Below is a small trained network, with its code and all its weights. Each question gives an input and a target symbol and asks what happens when units are switched off, that is, made to give their printed mean instead of their output.

import numpy as np


def w(rows, s, z=0):
    codes = np.array(rows[::2]) - 128.0
    scale = np.full(codes.shape[1], s)
    scale[-1] = z or s
    return codes * scale


def f(y):
    return y / 2 * (1 + np.tanh(0.7978845608 * (y + 0.044715 * y**3)))


def softmax(a):
    e = np.exp(a - a.max(-1, keepdims=True))
    return e / e.sum(-1, keepdims=True)


def log_softmax(a):
    a = a - a.max(-1, keepdims=True)
    return a - np.log(np.exp(a).sum(-1, keepdims=True))


def net(x, mask):
    ids = ['ΔΛΠεζηψω'.index(c) for c in x.split()]
    T = len(ids)
    res = E[ids] + P[:T]
    q, k, v = (res @ M[0].T for M in (Q, K, V))
    z = softmax(np.where(np.tri(T) > 0, q @ k.T / 2**0.5, -1e9)) @ v
    res = res + np.where(mask[0], z, O[0][:, -1]) @ O[0][:, :-1]
    y = f(res @ A[0][:, :-1].T + A[0][:, -1])
    res = res + np.where(mask[1:9], y, B[0][:, -1]) @ B[0][:, :-1]
    return log_softmax(res[-1] @ U[:, :-1].T + U[:, -1])


Q, K, V, O, A, B = {}, {}, {}, {}, {}, {}
E = w([
[74,107,144,254],'Δ',
[122,125,104,118],'Λ',
[126,117,106,28],'Π',
[68,232,112,116],'ε',
[214,143,4,132],'ζ',
[108,120,114,46],'η',
[141,86,111,28],'ψ',
[132,88,105,30],'ω',
],0.0092)
P = w([
[206,146,253,201],'0',
[155,136,201,88],'1',
[120,129,177,90],'2',
[101,109,136,84],'3',
[83,103,117,86],'4',
[65,106,102,95],'5',
[42,87,84,101],'6',
[35,97,61,130],'7',
[22,92,46,157],'8',
[11,83,21,168],'9',
[19,61,20,139],'10',
[13,61,11,143],'11',
],0.0043)
Q[0] = w([
[196,190,250,178],'H0',
[209,185,148,187],'H0',
],0.014)
K[0] = w([
[203,107,248,121],'H0',
[200,109,190,46],'H0',
],0.012)
V[0] = w([
[243,8,87,114],'H0',
[241,193,57,128],'H0',
],0.017)
O[0] = w([
[158,37,68,242,170],'H0',
[66,198,3,86,251],'H0',
],0.013,0.0027)
A[0] = w([
[176,145,253,163,3],'N0',
[74,146,132,217,121],'N1',
[247,151,80,82,103],'N2',
[133,116,191,173,231],'N3',
[8,22,156,136,137],'N4',
[196,106,169,75,171],'N5',
[203,46,82,182,142],'N6',
[175,97,194,71,175],'N7',
],0.0078,0.0037)
B[0] = w([
[152,140,5,100,154],'N0',
[69,82,110,101,156],'N1',
[63,103,118,145,157],'N2',
[126,141,220,176,162],'N3',
[163,42,71,142,174],'N4',
[128,157,158,185,178],'N5',
[199,124,176,82,253],'N6',
[96,111,137,192,203],'N7',
],0.013,0.0062)
U = w([
[58,178,160,70,136],'Δ',
[192,181,129,189,109],'Λ',
[253,109,161,58,20],'Π',
[212,93,151,65,238],'ε',
[73,73,158,210,215],'ζ',
[166,110,151,76,91],'η',
[124,77,62,35,193],'ψ',
[173,113,142,91,1],'ω',
],0.0047,0.0023)

Each question gives the input, a string of symbols that net reads in full, and the target symbol t.
The units are the heads (2 rows each of Q, K, V and O) and the neurons (one row each of A and B). Each row of codes is followed by its name. A weight is (code - 128) times the scale printed after its matrix; where a second scale follows, it is the last column's (O, A, B and U).
mask holds one flag per unit, heads first, then neurons. A switched-off unit (its flag False) gives its mean, the last column of its rows in O or B, instead of its output. The means were averaged over made-up inputs and are rounded, as every weight is.
A unit's drop is (log p(t) with every unit on - log p(t) with that unit switched off) / (log p(t) with every unit on - log p(t) with every unit switched off).
The circuit of an input: a set's keep is (log p(t) with only the set's units on - log p(t) with every unit switched off) / (log p(t) with every unit on - log p(t) with every unit switched off). Starting from all 9 units, units are removed one at a time, each time the one whose removal leaves the highest keep (on an exact tie, the one counted first), for as long as the keep stays at least 0.8.
units of the circuit, in order: the units of the circuit, biggest drop first
most important unit: the unit with the biggest drop
top k neurons: the k neurons with the biggest drops, biggest first
drop when u is switched off: that unit's drop, to one decimal
input ω Δ ψ ψ, target ζ: most important unit : H0
input ε ζ ζ ε η, target Δ: top 2 neurons : N4; N6
input Δ Δ Δ ψ Λ ψ η ψ, target ζ: units of the circuit, in order : H0; N7; N6
input η ω Λ Λ ζ Δ ψ ω ε ψ ω, target Δ: units of the circuit, in order : H0; N6
input ε ζ ψ ε ψ, target Δ: units of the circuit, in order : H0; N4
input ψ Δ η, target ζ: top 3 neurons : N7; N6; N5
input ζ ε ψ Π, target Δ: top 2 neurons : N4; N6
input ω Δ ω ω, target ζ: top 4 neurons : N7; N6; N5; N3
input ε Λ ω ζ ε ε, target Δ: drop when N6 is switched off : 0.1
input ζ ζ ζ Λ, target ψ: drop when H0 is switched off : 0.8
input ζ ψ Π ψ Δ Π, target ζ: drop when N0 is switched off : -0.2
